In the rows, 128 means zero.
Known rows:
J_85: [ 78 127 213 112 143 118 131 129  47 144 115  88 156  71  97 102 124 139
 101 112 119 149 141 117 109 182 144  93 149 147 143 113 137 126  75 144
 120  98 136 108 154 174 110 127 174  93 115 167 144 145  91  99]
J_540: [110  84 121  96 118 103  97 116  85  93 113 106 138  46 114 136  76 131
 136 142 142 116  90  93  84 136 124 107 111 136 164 125 130 135 120 165
 112 118 107 128 152 144 156 108 156  83 118 124 186 120  97 153]
J_803: [ 86 104 146 116 143 101 100  99 101  58 109 100 163  40  94 134 113 150
 122 115 103 153 114  58  99 153 127 102 122 156 153 111 135 112 108 162
  95  65 111 118 190 162 130 105 189  80 113 142 162 166  96 165]
J_782: [118  59 158 124 131 104 115  94  78  77 147 155 135  65 116 109  93  99
 129 154 156 142 110  69 127 191 118 104 145  98 153  83 119 105 152 190
 122 155 136 109 193 130 162 167 107  95 142  59 165 120  95 143]
J_849: [ 97 122 170 122 126 104 118 149  83  78 143 144 172  31 103  82 128 150
  89 110  98 142 123  46 124 153 129 106 153 126 154  87 163  98 120 150
 124 104 142 116 194 149 135 137 195 122 101 136 182 134 103 129]
J_314: [ 93  83 183 112 101  69 123 142  55 102 115 113 155  82 115 105 105 131
 114 146 142 138 129 125 118 147 146 110 106 117 157 104 131  90 103 147
 117 158 128 112 172 137 137 137 138  97 139  82 122 123  85 110]
J_699: [ 98  84 184 135 107  92  96 136  98  72 129 140 131  47 131 129 100 144
 106 162 119 154 123  93 140 161 145 128 107  85 144  89 146  84 160 183
  94 118 124  98 188 121 149 138 145  89 133  81 157 140  57 148]
J_106: [ 87 120 186 138 124 144 118 119  65 120 146 134  98  42 137 115  91 142
  89 149 123 150 131  90 129 164 144 110 139  99 133  95 165 131 126 172
  95  75 131 118 170 160 132 123 161  90 100 141 182 168  73 136]
J_491: [ 98  85 187 130  99  96 109 131 105  80 139 141 133  53 128 126  85 144
 109 151 132 145 138  84 137 153 150 114 109  96 154 101 142  77 156 168
  93 125 112 115 181 109 151 119 148 103 129  90 144 133  81 139]
J_785: [118  82 166 112 148 150 123  85  43 127 150 136 110  55 124 107  79 101
 112 150 169 134 103  91 113 193 113  89 171 108 141 102 138 159 132 185
 129 125 144 134 154 163 155 148 118  98 113 118 194 125 105 117]
J_736: [ 79 147 218 140 116 124  94  90  77 166 138 144 151  53 116 111  73  95
  85 148 165 114 118 104  94 176 129 107 149 120 165 118 165 107 129 156
  86  91 126 127 148 132 131 120 172 109 100 179 173 121 116 127]
J_822: [149 103 105 129 101 121  74 110  68  73 109  95 165  64 143 112  88 123
 109 112 142 118  76 105  78 113 123 111 110 130 159 148 118 123 151 168
  96  98 106 106 143 167 154 118 159  98 141 131 178 130  93 156]
J_159: [112 112 152 103 109 110 109 168  77  97 140 133 157  34 111  98  96 150
 109 109 121 112 100  76 109 155 127 108 147 126 162 111 152 117 142 155
 140 138 149 109 162 137 154 129 178 124 120 129 195  94 102 117]
J_109: [ 99 123 126 131  91 117 118 190 112 122 127 152 141  38 111 101 109 146
 123 119 136 132 106  68 108 148 119  98 142 111 120 100 136  96 119 157
 121 151 154  63 136 143 164 122 162 103 114 147 212  68 110 117]
J_615: [101 106 146 118 114 106  97 107 122  88 120 127 150  19 117 137  92 137
 115 132 132 142 127  61 103 137 125 109 110 134 167 116 145 103 124 163
  76  78  93 139 175 122 146  83 178  78  90 139 183 148 109 168]
J_108: [ 86  93 173 143 104  78 107 115  76  90 130 156 154  70 122 100 104 101
 101 174 144 138 114  93 128 154 127 124 122  95 154  82 138  70 137 162
  92 134 127 106 196 126 145 152 129  94 134  87 150 132  77 156]
J_884: [117  98 150  95 122 107  92 103 112  96 116 117 158  28 112 156  92 132
 134 114 132 134 124  82 105 152 139  93 110 150 177 139 130 113 124 156
  98 106  88 143 157 131 145  72 181  90 101 147 182 136 115 138]
J_624: [103 115 192 119 129 143 107 115  56 139 134 119 123  62 129 121  75 130
 104 127 143 127 120 116 109 178 142 103 152 119 153 124 143 148 131 170
 122 109 138 119 144 154 142 117 155 103 114 148 174 127  94 107]
J_708: [ 91 112 172 130 122 147 127 134  60 144 129 118 117  68 129 109  95 137
 111 140 145 145 124 110 116 163 141  99 145 108 121 109 140 140  97 163
 117 111 140 100 132 168 145 126 146  86 111 141 173 125  91 112]
J_272: [133 114 212 113 116 149 106 112  81 140 149 120 137  38 131 134  93 141
 105 101 136 146 161 105 137 178 158  70 143 126 168 135 151 132 139 166
 109 100 103 143 153 128 136  87 182 113  85 172 175 147 117 100]
J_103: [ 75  87 176 147 106 103 122 127  97  75 137 131 123  69 113 104  78 137
 107 154 138 141 130  71 119 145 143 127 127 117 137  94 137  81 131 159
  97 124 131  96 173 139 151 129 140  98 144  72 119 121  83 149]

Facts:
J_100 θ:a
J_101 Φ:J_883,J_959
J_103 Φ:J_959,J_969 θ:d
J_106 Φ:J_100 θ:b
J_108 Φ:J_76,J_813,J_205 θ:d
J_109 Φ:J_144 θ:c
J_110 Φ:J_932,J_225
J_113 Φ:J_85 θ:b
J_13 Φ:J_72 θ:c
J_135 Φ:J_459 θ:b
J_144 θ:b
J_150 Φ:J_205 θ:a
J_159 θ:c
J_171 Φ:J_608,J_561 θ:a
J_178 Φ:J_721 θ:b
J_20 Φ:J_144,J_305 θ:d
J_204 Φ:J_173 θ:a
J_205 Φ:J_475 θ:a
J_206 θ:a
J_219 Φ:J_572 θ:b
J_225 Φ:J_760 θ:c
J_23 Φ:J_992 θ:c
J_234 Φ:J_849 θ:d
J_250 Φ:J_736 θ:d
J_252 Φ:J_608,J_287 θ:b
J_253 Φ:J_263 θ:c
J_259 Φ:J_135 θ:c
J_261 θ:c
J_263 θ:b
J_272 θ:b
J_281 Φ:J_760 θ:a
J_287 Φ:J_813,J_325,J_959,J_482 θ:d
J_29 Φ:J_85 θ:a
J_291 Φ:J_82 θ:d
J_296 Φ:J_775 θ:a
J_305 Φ:J_85,J_959
J_314 Φ:J_29 θ:d
J_324 Φ:J_305 θ:b
J_325 θ:a
J_332 Φ:J_571 θ:b
J_334 Φ:J_615,J_100 θ:d
J_341 Φ:J_597
J_368 Φ:J_483,J_786 θ:c
J_376 Φ:J_20 θ:c
J_384 Φ:J_29,J_99 θ:a
J_415 Φ:J_253,J_875 θ:c
J_43 Φ:J_263 θ:d
J_451 θ:d
J_455 Φ:J_959,J_803 θ:d
J_459 θ:b
J_46 Φ:J_368
J_466 Φ:J_85 θ:b
J_475 Φ:J_85 θ:b
J_482 θ:a
J_483 θ:a
J_490 Φ:J_281 θ:b
J_491 Φ:J_334 θ:d
J_493 Φ:J_597,J_992,J_234 θ:c
J_505 Φ:J_849 θ:d
J_507 Φ:J_82 θ:d
J_510 Φ:J_803,J_475,J_849 θ:c
J_524 Φ:J_615,J_272 θ:d
J_540 Φ:J_789 θ:a
J_561 θ:a
J_571 θ:b
J_572 Φ:J_959,J_803
J_597 Φ:J_100 θ:a
J_608 Φ:J_85
J_615 Φ:J_82,J_100 θ:a
J_620 Φ:J_813,J_281 θ:c
J_622 θ:a
J_624 θ:b
J_631 Φ:J_736,J_850 θ:c
J_642 Φ:J_334 θ:d
J_646 Φ:J_572
J_654 Φ:J_455
J_675 Φ:J_250 θ:a
J_69 θ:b
J_695 Φ:J_571 θ:a
J_699 Φ:J_620,J_100 θ:d
J_708 Φ:J_324 θ:b
J_715 Φ:J_100 θ:d
J_72 Φ:J_100 θ:a
J_723 θ:c
J_732 Φ:J_483 θ:d
J_733 Φ:J_69,J_144 θ:b
J_736 Φ:J_82 θ:b
J_749 Φ:J_813,J_858
J_759 θ:d
J_76 Φ:J_82,J_849 θ:a
J_760 θ:d
J_764 Φ:J_368,J_992,J_261 θ:b
J_775 Φ:J_475 θ:b
J_782 Φ:J_783,J_806,J_206 θ:d
J_783 Φ:J_723 θ:a
J_785 Φ:J_206,J_622 θ:b
J_786 θ:a
J_788 Φ:J_803,J_100,J_482 θ:b
J_789 θ:d
J_790 θ:a
J_795 Φ:J_466 θ:a
J_796 Φ:J_483 θ:b
J_803 Φ:J_100 θ:a
J_806 Φ:J_76,J_654,J_813,J_441 θ:b
J_813 Φ:J_959,J_100 θ:a
J_82 θ:d
J_822 Φ:J_483 θ:a
J_834 Φ:J_675 θ:a
J_849 Φ:J_959,J_100 θ:c
J_85 Φ:J_959 θ:b
J_850 Φ:J_150
J_858 Φ:J_910,J_82 θ:a
J_861 Φ:J_475
J_875 Φ:J_507 θ:c
J_883 θ:a
J_884 θ:a
J_890 Φ:J_759 θ:d
J_908 Φ:J_29,J_475 θ:a
J_910 Φ:J_325,J_144 θ:a
J_925 Φ:J_459,J_992,J_272 θ:b
J_932 θ:a
J_937 Φ:J_608 θ:a
J_959 Φ:J_100 θ:a
J_969 Φ:J_507 θ:b
J_97 Φ:J_884,J_524
J_992 θ:b

Rows:
No name comes twice in this set of rows, the named rows included.
[135  97 135 104 100 115 122 175  76  98 141 149 138  20 134 102  98 149
 107 107 124 119 125  78 119 138 129  89 136 118 160 110 158 121 136 157
 140 149 133 131 151 119 166 113 174 127  95 125 206 101 112 107]  J_259
[ 81 103 209 143 100 117 102 107 128  93 137 129 144  63  95 113  66 116
 100 128 143 122 130  65 106 170 148 127 135 133 159 120 148  65 144 151
  92 119 124 108 170 120 143 112 163 113 141  99 102 100 105 136]  J_507
[ 88 126 190 118 111  85  92 107  79 131 106 136 178  72 106 102  86 105
  94 136 144 109 103  99  91 143 131 118 140 113 165  95 154  89 123 153
 103 133 111 136 177 113 143 145 164 110 114 153 177 119 119 136]  J_850
[100 103 171 121 137 114 105 105  91  89 120 124 147  61 102 115  96 126
 112 120 123 140 112  61 118 161 119 103 165 121 140  79 140 108 118 172
 114 119 115 112 198 151 147 162 155 101 131 132 181 149 107 141]  J_654
[ 85 150 197 133 133 155  87 123 117 164 123 111 146  57  97 136 105 136
 127 102 140 162 141 107 113 207 144  80 163 146 128 142 124 102 104 166
 103 108 139  53 128 168 148 107 166  90 111 198 187 105 110  90]  J_144
[105 116 210  99 140 144  95 102  70 143 131 102 128  53 112 134  69 141
 112 109 138 129 121 112 110 194 148  98 153 140 165 137 147 148 131 168
 124 105 136 121 145 157 140 115 176 116 121 155 167 129 103  87]  J_571
[121  90 191 141 103  98 101 119  99  75 136 132 162  63 124 106 109 132
 100 122 123 164 148  88 140 160 150 106 127 111 157 106 131  77 143 167
  97 121 102 111 190 125 143 125 155 106 133 100 138 151  88 132]  J_234
[159 112 139 133  90 129  78 129  65  93 113 110 153  80 148 106  82 130
  83  92 129 115  95 104 110 116 147 108 137 107 153 130 139 119 155 181
 107 122 103 106 150 152 166 155 149 129 149 132 180 128  98 128]  J_46
[ 93 109 139 122 105  90 139 168  52  84 132 152 143  35 124  65 120 144
  83 139 106 127 108  58 114 121 114 121 135 105 143  68 170 111 111 147
 123 119 147 119 179 143 139 146 170 115 103 116 181 134  90 146]  J_510
[158 123 144 113  90 122  87 159  73  82 139 131 184  37 132  88 112 147
  81  67 107 123 109  87 122 146 141  91 149 127 175 132 144 108 153 157
 132 118 129 107 155 138 150 124 190 149 123 146 187 116 107 106]  J_261

Now the same objects, written a new way:
Known rows:
J_796: [184 176 189 121 132 182 128 172 157 140 122  90  81  56 139  71 143 114
 130 127  89 110 133 126 136 132 190  88 120 145 137 116]
J_507: [111 128 114 178 131 126 125 103 151 101 136 138 127 185 132 102 113 129
 165 129 140 125 158 140  98 122  51  70 100 150 125 168]
J_789: [106 145 147 174 146 116 126 130 122 122 127 114 122 157 156 116 166 172
 164 151 132 113 134 130 117 113 136 107 102 121 125 130]
J_813: [ 95  70  72  98 119 137 123 129 127 152 104  93 138 150 153 114 104 108
 136 129 133 149 112 132 155 112 117 165 126 137 145 155]
J_788: [153 108 113 106 129 145 109 137 135 108 121 128 101  36 109 161 111  54
 119  86 112 140 105  85 113 162  98 151 120 124 117 138]
J_178: [142 173 161 148 105 152 120 112 151 114 122 122 140  88 131 138 151 125
 141 119 104 118 114 106  94 131 151 139 117 123  99  98]
J_654: [137  95  60 134 110  85 146 150 135 125 101 116 130 155 140 153 121  69
  84 130 135 129 117 111 135 105 136 125  96 140 156 128]
J_72: [108  94  99  91 134 140 113 106 122 145 100 120 110 128 130 142  98  91
 143 121 135 132 149 136 145 150  90 153 147 112 136 137]
J_925: [170 194 140 115 170 149 126 114 120 124 180 137  85  35 152 152 132  88
 100 112  88 114 131 139 106 189 140 124 158  89  90  94]
J_108: [141  87 112 129 118  58 130 113 109 115 128 173 135  80 112  93 113 103
 112  78 151 105 102 102 118 119  68 104 132 126 158 148]
J_764: [194 179 186 103 148 169 135 153 143 139 151 102  56  20 143  97 133  85
  97 119  94 107 137 125 137 168 173  99 149 119 127 103]
J_992: [162 161 125 144 156 166 122 167 113 148 164  59  73 141 186 134 129 156
 132 181  96 160 132 193 138 198 156 124  93 119 130 133]
J_250: [131 148 131 159 103  88 130  86 143 136 157 173 153 167 157  54 121 149
 125 115 158 102 101 149  86 129  78  68 149 126 124 142]
J_325: [ 89 101  72 105 152 168 125 121 140 146 142  94 140 196 129 118 125 157
 134 141 144 149 114 160 150  94 142 152 145 152 110 168]
J_69: [129 162 113 137 158 187 117 136 155 120 175 107 151 155 138 113 171 162
 117 138 121 153  73 141 116 104 172 140 132 145  64 166]
J_43: [106 165 162 178 132 123 128  89 154  80 113 141 124 116 109 147 136 121
 182 138 124  88 183  98 101 100  68  73 112 141 106 119]
J_822: [150 154 181  91 137 166 148 146 152 166 123  95  79  76 126  66 121 114
 124 136 107  86 165 134 181 113 189  97 161 139 150 107]
J_234: [136  93 117 140 169 105 125 147  92 129 131 132  73  99 147 122 125 119
 133 128 125 122 142 135 146 150  87 110 113 117 160 144]
J_85: [149 114 140 122 121 112 111 174 114 120 128  79 134 168  90 150 136 219
 142 155 137 184  82 134 149 155 134 171  64 152 142 153]
J_110: [110 115 171 112  70 150  96 115 130 140  60 151 129 114 144 148 186  87
  81 106 185 110 120  88 100  98 182 110 161  96  88 104]
J_263: [116 182 144 184  97 181 109 129 176 102 112  72 134 196 139 170 116 151
 206 167 104 149 166 125  83 132  99 101  79 155 109 127]

Rows:
No name comes twice in this set of rows, the named rows included.
[129  81 108 128 166 120 125 127 109 103 127 174 111  96 101 126 142 106
 121  86 134 114 112  95 134  94  94 126 121 139 137 166]  J_287
[111 125  85  85 129 140 133  81 154 137 149 152 151 143 120  93 104 113
 120 106 139 126 117 141 137  93 104 136 181 141  95 156]  J_858
[ 78  75 150 162 113 154  68 138 109 150  52 119 140 163 197  97 189 165
 162 126 183 135 133 133  96 111 149 113  99 107 138 152]  J_760
[130 144 152 120 143 182 143 175 154 187 123  50  79 175 172  50 128 166
 151 184 115 119 177 178 193 119 197 109 116 154 154 120]  J_483
[144  82  85 139 142 151 131 186  99 138 114 167 121 157 133 139  81 113
 122 120 116 151 141 140 110 164 101 140 105 134 166 135]  J_849
[136 175 128 107 163 174 120 124 151  92 183 154 146  86 104 116 169 113
  96  97 108 130  71 111 111  95 167 151 173 139  62 153]  J_733
[103 128  99  81 157 164 140  96 151 131 163 150 145 130 116  85 131 119
 105 114 130 123  91 138 142  82 125 148 201 148  85 168]  J_910
[136 137 142 128  95  74 137 155 112 123 118 107 126 195  99 160 151 185
  90 170 173 160 125 122 147 131 153 131  91 126 135 104]  J_99
[129 157  92 132 163 198 120 151 151 122 186  96 146 196 145 116 161 184
 119 157 125 173  65 171 121  98 175 155 125 153  74 186]  J_144
[119 125 130 128 199 126 137 118 126  93 184 164 135 116  90 114 175 154
 105 103 140 126  96 115 140  73 134 132 156 142  96 180]  J_20
[127 118 134 126 123 105 144 158 112 120 129 116 127 198  77 173 152 169
  88 158 169 165 117 119 149 112 165 135  99 140 122 134]  J_608
[139 142 160 103 156 168 142 160 147 184 121  70  75 133 156  67 122 148
 140 171 110 108 184 161 187 133 187 107 130 139 151 114]  J_786
[108 116  88 100 130 147 125  90 129 143 155 130 126 139 152 134  85  97
 132 128 128 131 150 165 119 166  79 136 159 111 104 138]  J_615
[134 167 113 121 125 113 134  85 118 113 157 172 105 110 135 167 132  81
  65 134 132 116 150 139 103 151 125 105 170  92  73 104]  J_97
[122 103  72 103 102 102 142 105 138 143 137 117 150 142 139  92  83 101
 134 115 117 125 122 141 143 129  90 139 146 134 159 131]  J_76

The same objects again, as new rows of numbers:
Known rows:
J_695: [134 123 136 119 138 109  98 159 144 115 102 117 127 129 147  71 198 135
 121 126 111 120 174 101 148 131 129 120 133 159 127]
J_786: [163  99 108 167 139 112 126  99 146 128 130 139 120 132 123 109 131 176
 119 127 133 119 141 148 135 144 140 114 130 145 124]
J_205: [135 120 141 139 141 105 125 131 127  98 120 129 135 140 126 133 137 141
 123 128 129 119 134 113 139 129 116 119 148 138 129]
J_76: [135 120 142 141 141 104 125 129 128 100 121 126 135 139 127 131 136 141
 118 129 129 119 132 114 139 129 118 118 147 138 131]
J_250: [126 135 144 129 115 134 124 141 143 111 129 149 148 141 111 144 135 138
 125 133 116 122 131 114 130 124 112 128 129 116 129]
J_97: [111 138 131 125 139 122 140 124 124 117 119 155 129 102 122 118 124 136
 134 140 127 127 141 119 137 117 116 129 137 129 136]
J_334: [127 131 143 130 118 140 124 140 143 113 130 150 146 142 114 141 134 143
 126 133 116 124 133 115 130 121 118 125 130 119 128]
J_615: [135 118 135 140 141 103 127 128 130 100 122 133 135 138 125 130 137 145
 125 128 128 119 134 116 137 130 118 120 147 137 129]
J_642: [109 138 142 128 120 148 126 147 146 104 123 150 144 134 131 137 135 138
 122 135 118 125 136 116 123 113 107 127 136 124 132]
J_699: [108 138 142 123 121 149 126 148 148 104 124 144 142 140 132 137 132 138
 121 135 116 128 133 114 125 110 114 125 138 124 132]
J_441: [147 136 153 133 134 112 130 113 114 137 132 136 134 122 100 126 113 133
 121 141 123 130 128 110 156 125 140 122 130 123 138]
J_749: [107 146 142 121 138 124 137 129 122 114 117 144 130 107 127 121 120 126
 124 143 125 128 136 112 141 111 116 128 141 130 142]
J_764: [128 118 109 152 140 138 111 131 145 119 106 156 117 108 138 110 120 150
 111 139 142 140 128 127 107 121 119 127 131 140 127]
J_992: [160 111 118 149 139 117 106 125 134 133 120 155 126 124 104 125 118 153
 123 133 137 141 120 113 120 137 135 123 126 123 117]
J_493: [107 140 142 130 152 130 121 125 139 121 111 160 135 116 144 138 126 149
 109 111 124 129 152 111 120 125 120 131 139 135 133]
J_733: [123 128 138 131 142 125 110 150 126 103 105 151 131 117 125 132 126 129
 121 137 137 139 121  96 114 118 107 128 142 128 125]
J_144: [157 120 139 137 139 111 105 137 121 122 118 149 135 130  97 140 121 138
 125 132 134 141 114  94 125 132 127 125 133 117 119]
J_314: [110 138 148 127 120 150 125 149 140  99 122 152 148 133 128 141 138 137
 126 134 119 123 138 112 124 112 103 128 137 124 133]
J_384: [118 123 143 135 143 115 127 137 125  86 112 134 137 131 138 131 141 137
 126 128 131 118 140 112 132 121 104 121 155 142 133]
J_455: [129 134 148 132 118 141 122 140 141 113 130 146 146 143 115 141 133 141
 122 134 117 125 131 113 131 121 118 124 130 119 129]
J_790: [138 119 135 141 143 104 126 129 132 101 120 129 132 140 127 128 136 146
 121 128 127 118 133 119 138 128 121 118 145 136 132]

Rows:
No name comes twice in this set of rows, the named rows included.
[123 139 149 129 152 118 118 124 138 128 116 155 138 128 129 145 123 148
 109 111 119 127 144 105 128 129 131 130 135 125 133]  J_159
[110 135 134 135 151 132 121 120 144 124 113 166 132 112 145 133 126 156
 111 112 126 128 156 119 118 128 122 132 135 137 131]  J_23
[102 134 133  94 161 124 132 134 157 132 131 129 126 162 146 140 103 153
 114 109 100 151 128  89 133 111 177 113 159 123 122]  J_225
[159 107 128 145 141  96 125 117 128 113 131 139 138 143 104 132 139 157
 137 124 129 119 136 116 141 144 128 116 140 130 119]  J_884
[116 139 150 119 153 121 120 127 139 128 120 148 136 136 133 146 118 147
 111 111 114 134 141  98 130 125 140 125 143 126 129]  J_620
[130 125 122 151 150 133 119 102 152 144 119 164 124 114 140 123 119 173
 104 112 127 128 156 135 120 136 141 127 123 140 129]  J_368
[124 140 144 125 138 118 136 122 118 122 124 145 133 112 114 124 118 130
 129 140 123 130 134 111 146 119 125 125 137 126 138]  J_572
[159 118 139 136 139 110 104 138 120 123 120 151 136 130  94 142 122 140
 130 132 134 140 117  93 125 134 127 124 133 115 118]  J_69
[132 128 135 133 119 139 125 135 145 116 132 155 146 138 110 138 136 150
 131 131 118 124 137 119 128 125 117 125 127 117 124]  J_524
[122 123 146 158 120 133 161  89 136  87 149 159 154 152  96 221  41 158
 123 142 146 127  80 144 113 116 104 119 141  88 136]  J_759
[110 155 135 122 140  89 122 130 159 129 115 151 137 130 122 148 126 132
  96 114 116 122 131 108 129 141 122 139 128 117 132]  J_875
[163 108 115 146 141 116 107 126 131 131 122 162 128 122  96 128 123 156
 134 131 137 141 124 111 118 139 132 124 126 119 112]  J_459
[124 117 129 122 149 109 134 135 141 101 128 114 126 159 138 126 124 146
 123 128 117 131 124 107 141 116 145 108 161 136 126]  J_281
[107 141 135 125 138 127 139 125 124 115 117 147 127 103 130 117 122 131
 127 141 126 129 139 119 137 112 117 128 139 132 141]  J_341

